Each row has a class, written after it.
[ -8   6 -22   7 -26  18   3 -32  43 -10 -14 -25 -13  10 -18 -15 -15   3
  49  32 -27  18  -2  40 -18  -9  23   1  34  22  44   6  19  13  10  -9
 -41]
k_870
[ -8   7 -14  -9 -32  21  12 -37  37  -2 -15 -30 -10   9 -22 -35 -13   0
  35  44 -14  26   2  46 -35  -7   7   6  28  22  53   9  20  13   8 -14
 -37]
k_879
[ -5 -37 -39 -43   5 -11  18   8 -19 -15  38   3  13   1 -40  13  19   5
 -26  38  33  32   3 -58 -16  34 -67 -22  -4  23  47 -16  17  -3 -32  26
 -24]
k_288
[ 23  47 -13  18 -38  12  24  37 -11  -6  -8  81  20 -14  21  35  -6  27
 -27   6  -9 -13  -5 -12 -55  17 -21 -43  -5 -18 -27  51   1  22 -15  -9
  61]
k_346
[-13  25 -11   5  -9  34  37 -33  40   1  -3 -26 -17   1 -26 -25 -10  14
  43  21 -44  22   7  33 -24 -16  10  21  31  22  44   9  30  24   5 -18
 -22]
k_346
[ -8 -39 -34 -37  -1 -11   6   1 -19 -24  34  12   8   0 -42  12  17   0
 -23  29  26  25   7 -42  -8  27 -60 -25  -5  25  48 -10  23  -4 -31  25
 -18]
k_307
[ 25 -15 -44 -21  11   1 -45   7 -19  29  47  43  23  54  26  47 -10 -14
  49  18  58  15   2   2   3 -30   7  45 -10 -17  -2 -11 -36   2   8  13
  69]
k_879
[ -9   6 -15   3 -21  24  25 -33  28  -6  -1 -29  -5   2 -30 -23 -15   1
  37  35 -29  14  -8  20 -24  -8  11   6  36  25  49   3  21  18   3 -25
 -17]
k_288
[ -9  32 -12   6 -27  20  27 -45  38 -10 -12 -37 -13  12 -21 -27 -18  15
  35  32 -39  26   2  37 -35 -12  15  20  28  21  43  10  26  19   9 -17
 -36]
k_346
[-14 -35 -33 -41   0 -15  12  -4 -20 -25  32  11   3   5 -41  19  21   3
 -17  30  29  33   9 -41 -18  31 -62 -16  -9  21  44 -14  27   1 -33  22
 -26]
k_155
[-14  42 -66  34  -7   6  41 -17 -43  -4   7  38 -47 -36 -56  -4  35  18
 -25 -74 -39 -44  28  94   7 -33 -25  61 -45  39 -27  29  13   7 -11   2
 -42]
k_628
[ 13  27 -53 -46  41   6 -51  20  13 -23  -2 -33  54   8 -11  -2  27  10
 -58   8  35  51  -5  17  16  25 -77 -27 -15   0  56   5 -16   6   0  39
 -43]
k_155
[ -3  -5 -44 -20  53  20 -26  56  36  20  14  55   1 -24 -18 -24  46  32
  33 -31  -3  -1 -12 -29  52  37 -47 -17  31   7  10  21   8  15  17 -10
  43]
k_628
[-11 -37 -32 -44   2 -15   9  -3 -21 -24  32   5   7  -1 -43  17  20   2
 -23  27  30  33   8 -38 -14  31 -67 -21  -7  23  46 -11  25  -3 -29  23
 -32]
k_155
[ 50  -5  38 -32 -43  -6 -22  22 -75 -13 -14  -2 -20   3 -51 -12 -34  13
 -75  40  54  30 -29 -49 -45  16 -51  34 -43 -10  31  26  13 -60 -21  45
  50]
k_288
[ -9 -37 -28 -37   1  -7  15  -1 -25 -20  36   2   1  -2 -43   9  16   3
 -23  30  31  30   3 -41 -12  27 -60 -17  -5  35  45 -10  21   0 -33  22
 -34]
k_628
[  0 -35 -35 -42  -1 -11  13   3 -25 -21  35   3   8   6 -40   5  14   5
 -26  33  34  34   9 -43 -20  25 -63 -22 -10  22  47  -7  23  -7 -27  26
 -22]
k_879
[-19  17 -55  45  17   6 -39  66  57  25 -19  71 -20 -10  -3 -10   2   3
  74   6 -27 -48  -8  70  26 -31  50 -20  12 -33 -20  33 -20  53  27 -10
  57]
k_307
[-12  32  -6  29  15  42 -12  61  38  40 -22  64 -36 -27   4  -9  59  10
  27 -30  -4 -31  40  45   6  31  -6  29 -12  16 -28 -10  -8  42 -14  10
  45]
k_628
[ 16  30 -49 -47  22  -6 -23  19 -10 -26  -4 -22  28   2 -25   0  22   3
 -74  32  49  45   4  20   1  26 -82 -45 -34  -9  38  18 -15   2  -5  54
 -37]
k_879
[ 26  -3 -65   5 -61  -6 -11 -19 -38 -20  -7  35 -24 -37 -43  28  38  38
 -56 -47 -16 -28   2  59 -29 -42 -47  34 -27  42 -13  39  12 -19   4  -7
 -41]
k_742
[ 10  22 -52 -44  35  12 -31  20   5 -10  12 -21  38   4 -22   0  22  23
 -65  24  40  52  -1  -3  18  24 -86 -27 -19  -2  55  11  -8   0  -7  45
 -37]
k_346
[ -1 -36 -27 -43  -6 -10  10   3 -21 -26  34   5  -3  -3 -47  15  22   7
 -27  32  31  38  10 -51  -8  34 -66 -22  -4  33  45 -10  27  -9 -27  23
 -28]
k_742
[ 13  28 -38 -62  26   8 -37  27  18 -10  15 -30  21   7 -30 -13  23   5
 -45  16  26  46   1  14  33  45 -87 -33   2  -1  51  12  -1 -10  -1  41
 -39]
k_742
[ 29  71 -60   4 -38  -8 -64 -57  12  16 -34  12  63  63   6 -14  -9   1
 -15  55  41  35   6  47 -15   8  -2  -3  10 -53  27  -1 -39 -26  21 -11
  20]
k_307
[ -1 -42 -34 -42  -3  -8  14   0 -21 -22  38   2   9   4 -40   8  16   5
 -22  31  29  30   3 -45 -19  25 -63 -23  -4  23  48  -5  27  -4 -31  23
 -30]
k_879
[ -5  45  12  55 -11  27 -15  -9 -22  20 -47  36  17 -38  28   9  43  -2
  25 -37  -8 -67  16  42   3  -7  33  30   1  16 -52 -14 -28  34   3 -41
  55]
k_628
[ 75  80 -35  29  17  32 -61   8 -52  10   0   0  45   3 -38  39 -38  -4
  26 -12   5   3  -2  58  32 -34   0 -13 -17  11  20  70 -33 -55  43  23
   8]
k_870
[ -8 -36 -28 -44   0  -8   3   0 -16 -22  38   6   7   4 -40   8   9   0
 -23  33  26  28   6 -48  -7  30 -60 -26  -6  23  53 -16  25  -6 -33  29
 -23]
k_307
[  58   60  -57   18  -41  -33  -18   -2  -81   -7   36   12   12   30
  -29   27  -71   28 -114   28   39   35  -38  -63  -18  -14  -38  -25
  -65    8   19   57   -3  -70   -4   23   61]
k_288
[ -4  29 -62  80  17  -3  31   8 -17  34   1  31  18  31  42  51  60   7
  58  15 -26 -70  23  39   3 -31  42   0  -3 -18 -65   4 -43  66 -14 -44
  53]
k_628
[-24  70 -58  52  88  36   3 101  22  44  31  74  46 -21  -2  30  12  13
  79  18 -18 -72  26  42  17   0  31 -28  -3 -29 -38  30 -25  64 -13 -21
 110]
k_879
[ 13  27 -54 -46  28   4 -34  16  12 -28 -12 -32  52   6 -26  -9  38  13
 -45  17  22  38 -12  24  18  24 -78 -30   3 -19  44  24 -12   5   6  31
 -34]
k_346
[ 13  15 -48 -48  18  13 -32   4  -2 -14  -2 -38  40   3 -11 -12  21   4
 -61  16  43  48  -8  17  24  19 -86 -28 -16   0  46  25 -17  -6  -5  41
 -45]
k_628
[ -4  20 -13  -8 -25  23   8 -29  28 -17 -19 -32   0   2 -25 -23  -8   4
  23  32 -27  23  -2  44 -35  -4   5   4  27  17  53   9  23  20   5 -14
 -30]
k_155
[ 44  92  -8  -3 -57   8  13 -44 -37 -20 -34  38 -41  21   3  17  23 -34
  29 -15  -1 -23   6 107 -33  12   9  49 -18   7 -34  25 -28  35  38  -5
  44]
k_879
[ -8 -47 -40 -46   1  -9  13  14 -16 -14  41  -1   7   3 -42  14  18   5
 -26  37  34  33   8 -55 -10  29 -68 -22  -6  23  46 -14  19  -7 -30  30
 -20]
k_288
[ -4 -37 -36 -40   2 -12  13   2 -27 -27  30   4   7   1 -47  15  20   3
 -31  29  36  36   7 -45 -13  38 -68 -18  -3  24  52 -12  24  -2 -33  34
 -37]
k_870
[-15  46 -51  87  49   7   9  72  42   5  21  84  34 -32  23  39  60  40
   8 -13 -29 -54   6  11  13  13  12 -36  49  22 -57  -2   3  37 -25 -22
  57]
k_288
[ -7 -33 -29 -47  -3  -4  15  -1 -21 -20  34   5   7   3 -36  12  20   9
 -20  31  29  36   5 -49 -13  29 -68  -7  -5  19  49 -10  23   7 -29  28
 -21]
k_346
[ -9 -38 -35 -34   6 -10  12   7 -18 -25  34   8  10   0 -49  15  13   9
 -22  25  27  32   5 -44 -15  34 -62 -17   3  26  52  -9  28  -2 -34  25
 -29]
k_870
[ -1  13  -9   2 -27  31   7 -38  43  -3 -21 -31  -6  -6 -25 -37  -4   9
  30  27 -22  21   2  45 -39 -11  -2  21  35  32  46  11  26  13   4 -13
 -38]
k_879
[  6  26 -75  -7 -30 -15  34  -3 -51  32  29  34 -47 -14 -42   8  23  19
 -29 -23 -16 -41  34  41  -1  -6 -39  15 -49  18 -15  31  12 -16   1  11
 -24]
k_879
[ 41 -31  26   4 -41  24 -61  41  18  25 -35  82 -20 -21  17 -12  -9  16
  33  44  51 -11 -22 -14   0  18  20 -11  -9 -26  -7  35  -7 -33  11  18
  43]
k_879
[-17  13  -7   2 -15  24   2 -32  40 -16  -9 -24 -10   4 -29 -34 -28   0
  24  21 -31  20  -7  36 -15 -14  10  -3  29  17  51   5  26  11   4 -14
 -22]
k_307
[ 70  69 -28  51   6 -13 -43  39 -26  30  25  24 -16  22 -58   1 -48  39
  22  19   2  -1  20   6 -30 -14   3  14 -35  16   1  43 -17 -45  23  17
  44]
k_628
[ 16 -27 -12  11 -19  41  -1 -32 -45  -9  -4  19   6 -64 -28  35  22  19
 -36 -56  -3 -18   7  48 -31 -60 -30  66 -22  52   8  16  13  -1 -18  -1
 -50]
k_155
[-11 -34 -30 -44   1 -17  12  -6 -19 -24  31   4   3   1 -44  12  18   8
 -26  29  26  36   7 -39 -14  30 -64 -20  -8  21  50 -13  28  -8 -30  22
 -35]
k_155
[-11   8   0   4 -17  25  18 -30  37  -8  -4 -24 -18  -2 -31 -27 -27   2
  37  31 -31  24  -8  26 -23 -17  25  10  35  26  52   2  27  18   7 -28
 -28]
k_742
[ 34  -5 -59 -40   8  14 -27  13 -42 -42  33  39  58  -8  -5  69  -2  22
 -44 -11  23   8 -11  17 -19 -26 -19 -23   8  -2  14   8 -10  -9  13  10
 -17]
k_870
[ -8  23 -11  11 -12  27  21 -28  42 -12 -19 -36  -6   1 -33 -35   0  11
  25  26 -30  24  11  56 -34 -11   7  17  30  21  41  11  28  17   0 -13
 -29]
k_879
[-13   0 -51  -4  73   3  -3  58  37  26  16  79   0 -10 -13 -21  33  14
  77 -28 -14 -12 -15 -21  54  21  -8 -19  18 -18   5  16  -3  41  17 -17
  52]
k_879
[ -6 -35 -29 -44  -2  -5  15   1 -24 -21  34   1  10   1 -38  17  27   9
 -19  30  28  33  11 -44  -8  26 -66 -13  -4  22  45 -10  23   2 -27  28
 -21]
k_346
[  6 -25 -59  -7 -42  21  32 -54 -54 -17  29  14 -33 -38 -54  17  28  31
 -38 -48 -21 -23   4  61  -4 -57 -45  67 -31  46  14  24  26   0 -26  -1
 -63]
k_628
[-20  -3 -59 -13  54   5 -28  33  52  31  28  31  16 -20 -22 -21  21  22
  47  -7 -24 -13 -25 -17  52   4 -25 -22  50   3  31  12  14  21  13 -20
  36]
k_307
[ 10  29 -69   1 -27  -5   8 -28 -44  -7  26  23 -13  -7 -39  26  11  24
 -45 -34 -21 -27  23  73 -15 -35 -17  40 -43  32   3  10   8 -25  -7  10
 -51]
k_307
[-13  10 -19  -1 -32  28  18 -51  40   1 -12 -36 -16   2 -26 -30   0   4
  34  34 -23  23   4  50 -33 -12   0  23  37  40  48   4  20  20   4 -22
 -38]
k_628
[-12   5  -4   0 -27  24  17 -36  38  -5 -11 -33  -4   2 -15 -30 -19   6
  32  27 -32  16  -7  41 -36 -24  21  11  41  15  42   6  27  19   4 -25
 -26]
k_879
[ -6  21  -8  -3 -21  21   5 -34  46 -18 -22 -21   3  -1 -23 -22 -10   6
  30  28 -31  24 -12  38 -45  -6   0   2  39  16  50   8  25  23   2 -21
 -31]
k_155
[ 36  -8 -21  -7 -36   0 -32 -12 -35 -10 -23  28  11  24 -48  19 -14 -15
 -11  14  32  11  -8  29 -33 -26  27  26 -29 -55   5  19  -9 -29   8   8
  21]
k_879
[ -9   7 -62 -10  38 -14  -2  31  30  23  36  44  -2   2 -10  -5  12  30
  53 -13 -30   5 -15 -44  37   2 -28 -26  26  -9  18   9  12  32   8   0
  16]
k_346
[ 14  41 -57  20 -47 -15  16 -29 -56 -31  -9  31 -21 -22 -21  15  39  30
 -28 -41 -30 -47  22  79 -34 -37 -19  57 -31  32 -27   2  -2  20  -6  -8
 -37]
k_742
[ -9 -29 -29 -45  -2  -5  14  -3 -22 -22  32   0   9   1 -38  14  18   6
 -21  31  28  36   7 -37 -12  22 -64  -7  -5  19  49 -11  21   5 -29  30
 -26]
k_346
[ 18  -4 -73   2 -34  12   1 -20 -49 -18   7  51  -7 -35 -55  23  34  40
 -24 -74 -21 -32  10  58   3 -32 -46  51 -19  25  -5  46  17 -18   3 -12
  -4]
k_870
[-23  18 -55  -2  71 -17  11  49  55  20  20  57  15 -12 -17   7  32  33
  49 -15 -38  -1 -27 -19  41  20 -15 -49  32 -19  14  24  11  36   4 -29
  39]
k_155
[ -9 -32 -26 -46   2 -16   7   2 -24 -23  33  10  -1   8 -51  14  13  -1
 -25  28  35  38   9 -35 -16  34 -60 -12 -15  19  51 -16  24  -9 -28  25
 -22]
k_155
[  0   7 -43  22 -36  12  22 -57 -53  -4  -3  11   2 -37 -38  34  14  24
  21 -20 -26 -44  17  48 -23 -43 -13  49 -18  32  -1  19  11  14 -20 -14
 -42]
k_870
[ 40  80 -16  -8  13 -17 -37  14  13  57   6  14 -28  51   1   2 -42   1
  66  28 -19   2 -13  29  50   6  56 -17 -26 -35  13  23 -20 -58  42  27
  -1]
k_307
[ -8  20   0  -4 -27  13  13 -33  31 -14  -4 -33 -13   4 -24 -28 -18  16
  13  28 -29  30  -3  25 -38  -8   5  21  37  29  49  -8  29  20  -3 -21
 -28]
k_742
[ -5  14 -72 -18  22  -8 -19  30  34  19  21  62  30  -8   3  11  37  26
  52  -6 -16  -8 -22 -15  35  26 -28 -38  50  -3  14  26   4  32  20 -32
  56]
k_155
[ -8  17 -16  12 -20  24  22 -41  36 -12 -21 -24  -9  -6 -28 -35  -6   8
  28  26 -28  17  -5  47 -36 -16   7  14  27  25  42  16  24  24   4 -22
 -32]
k_879
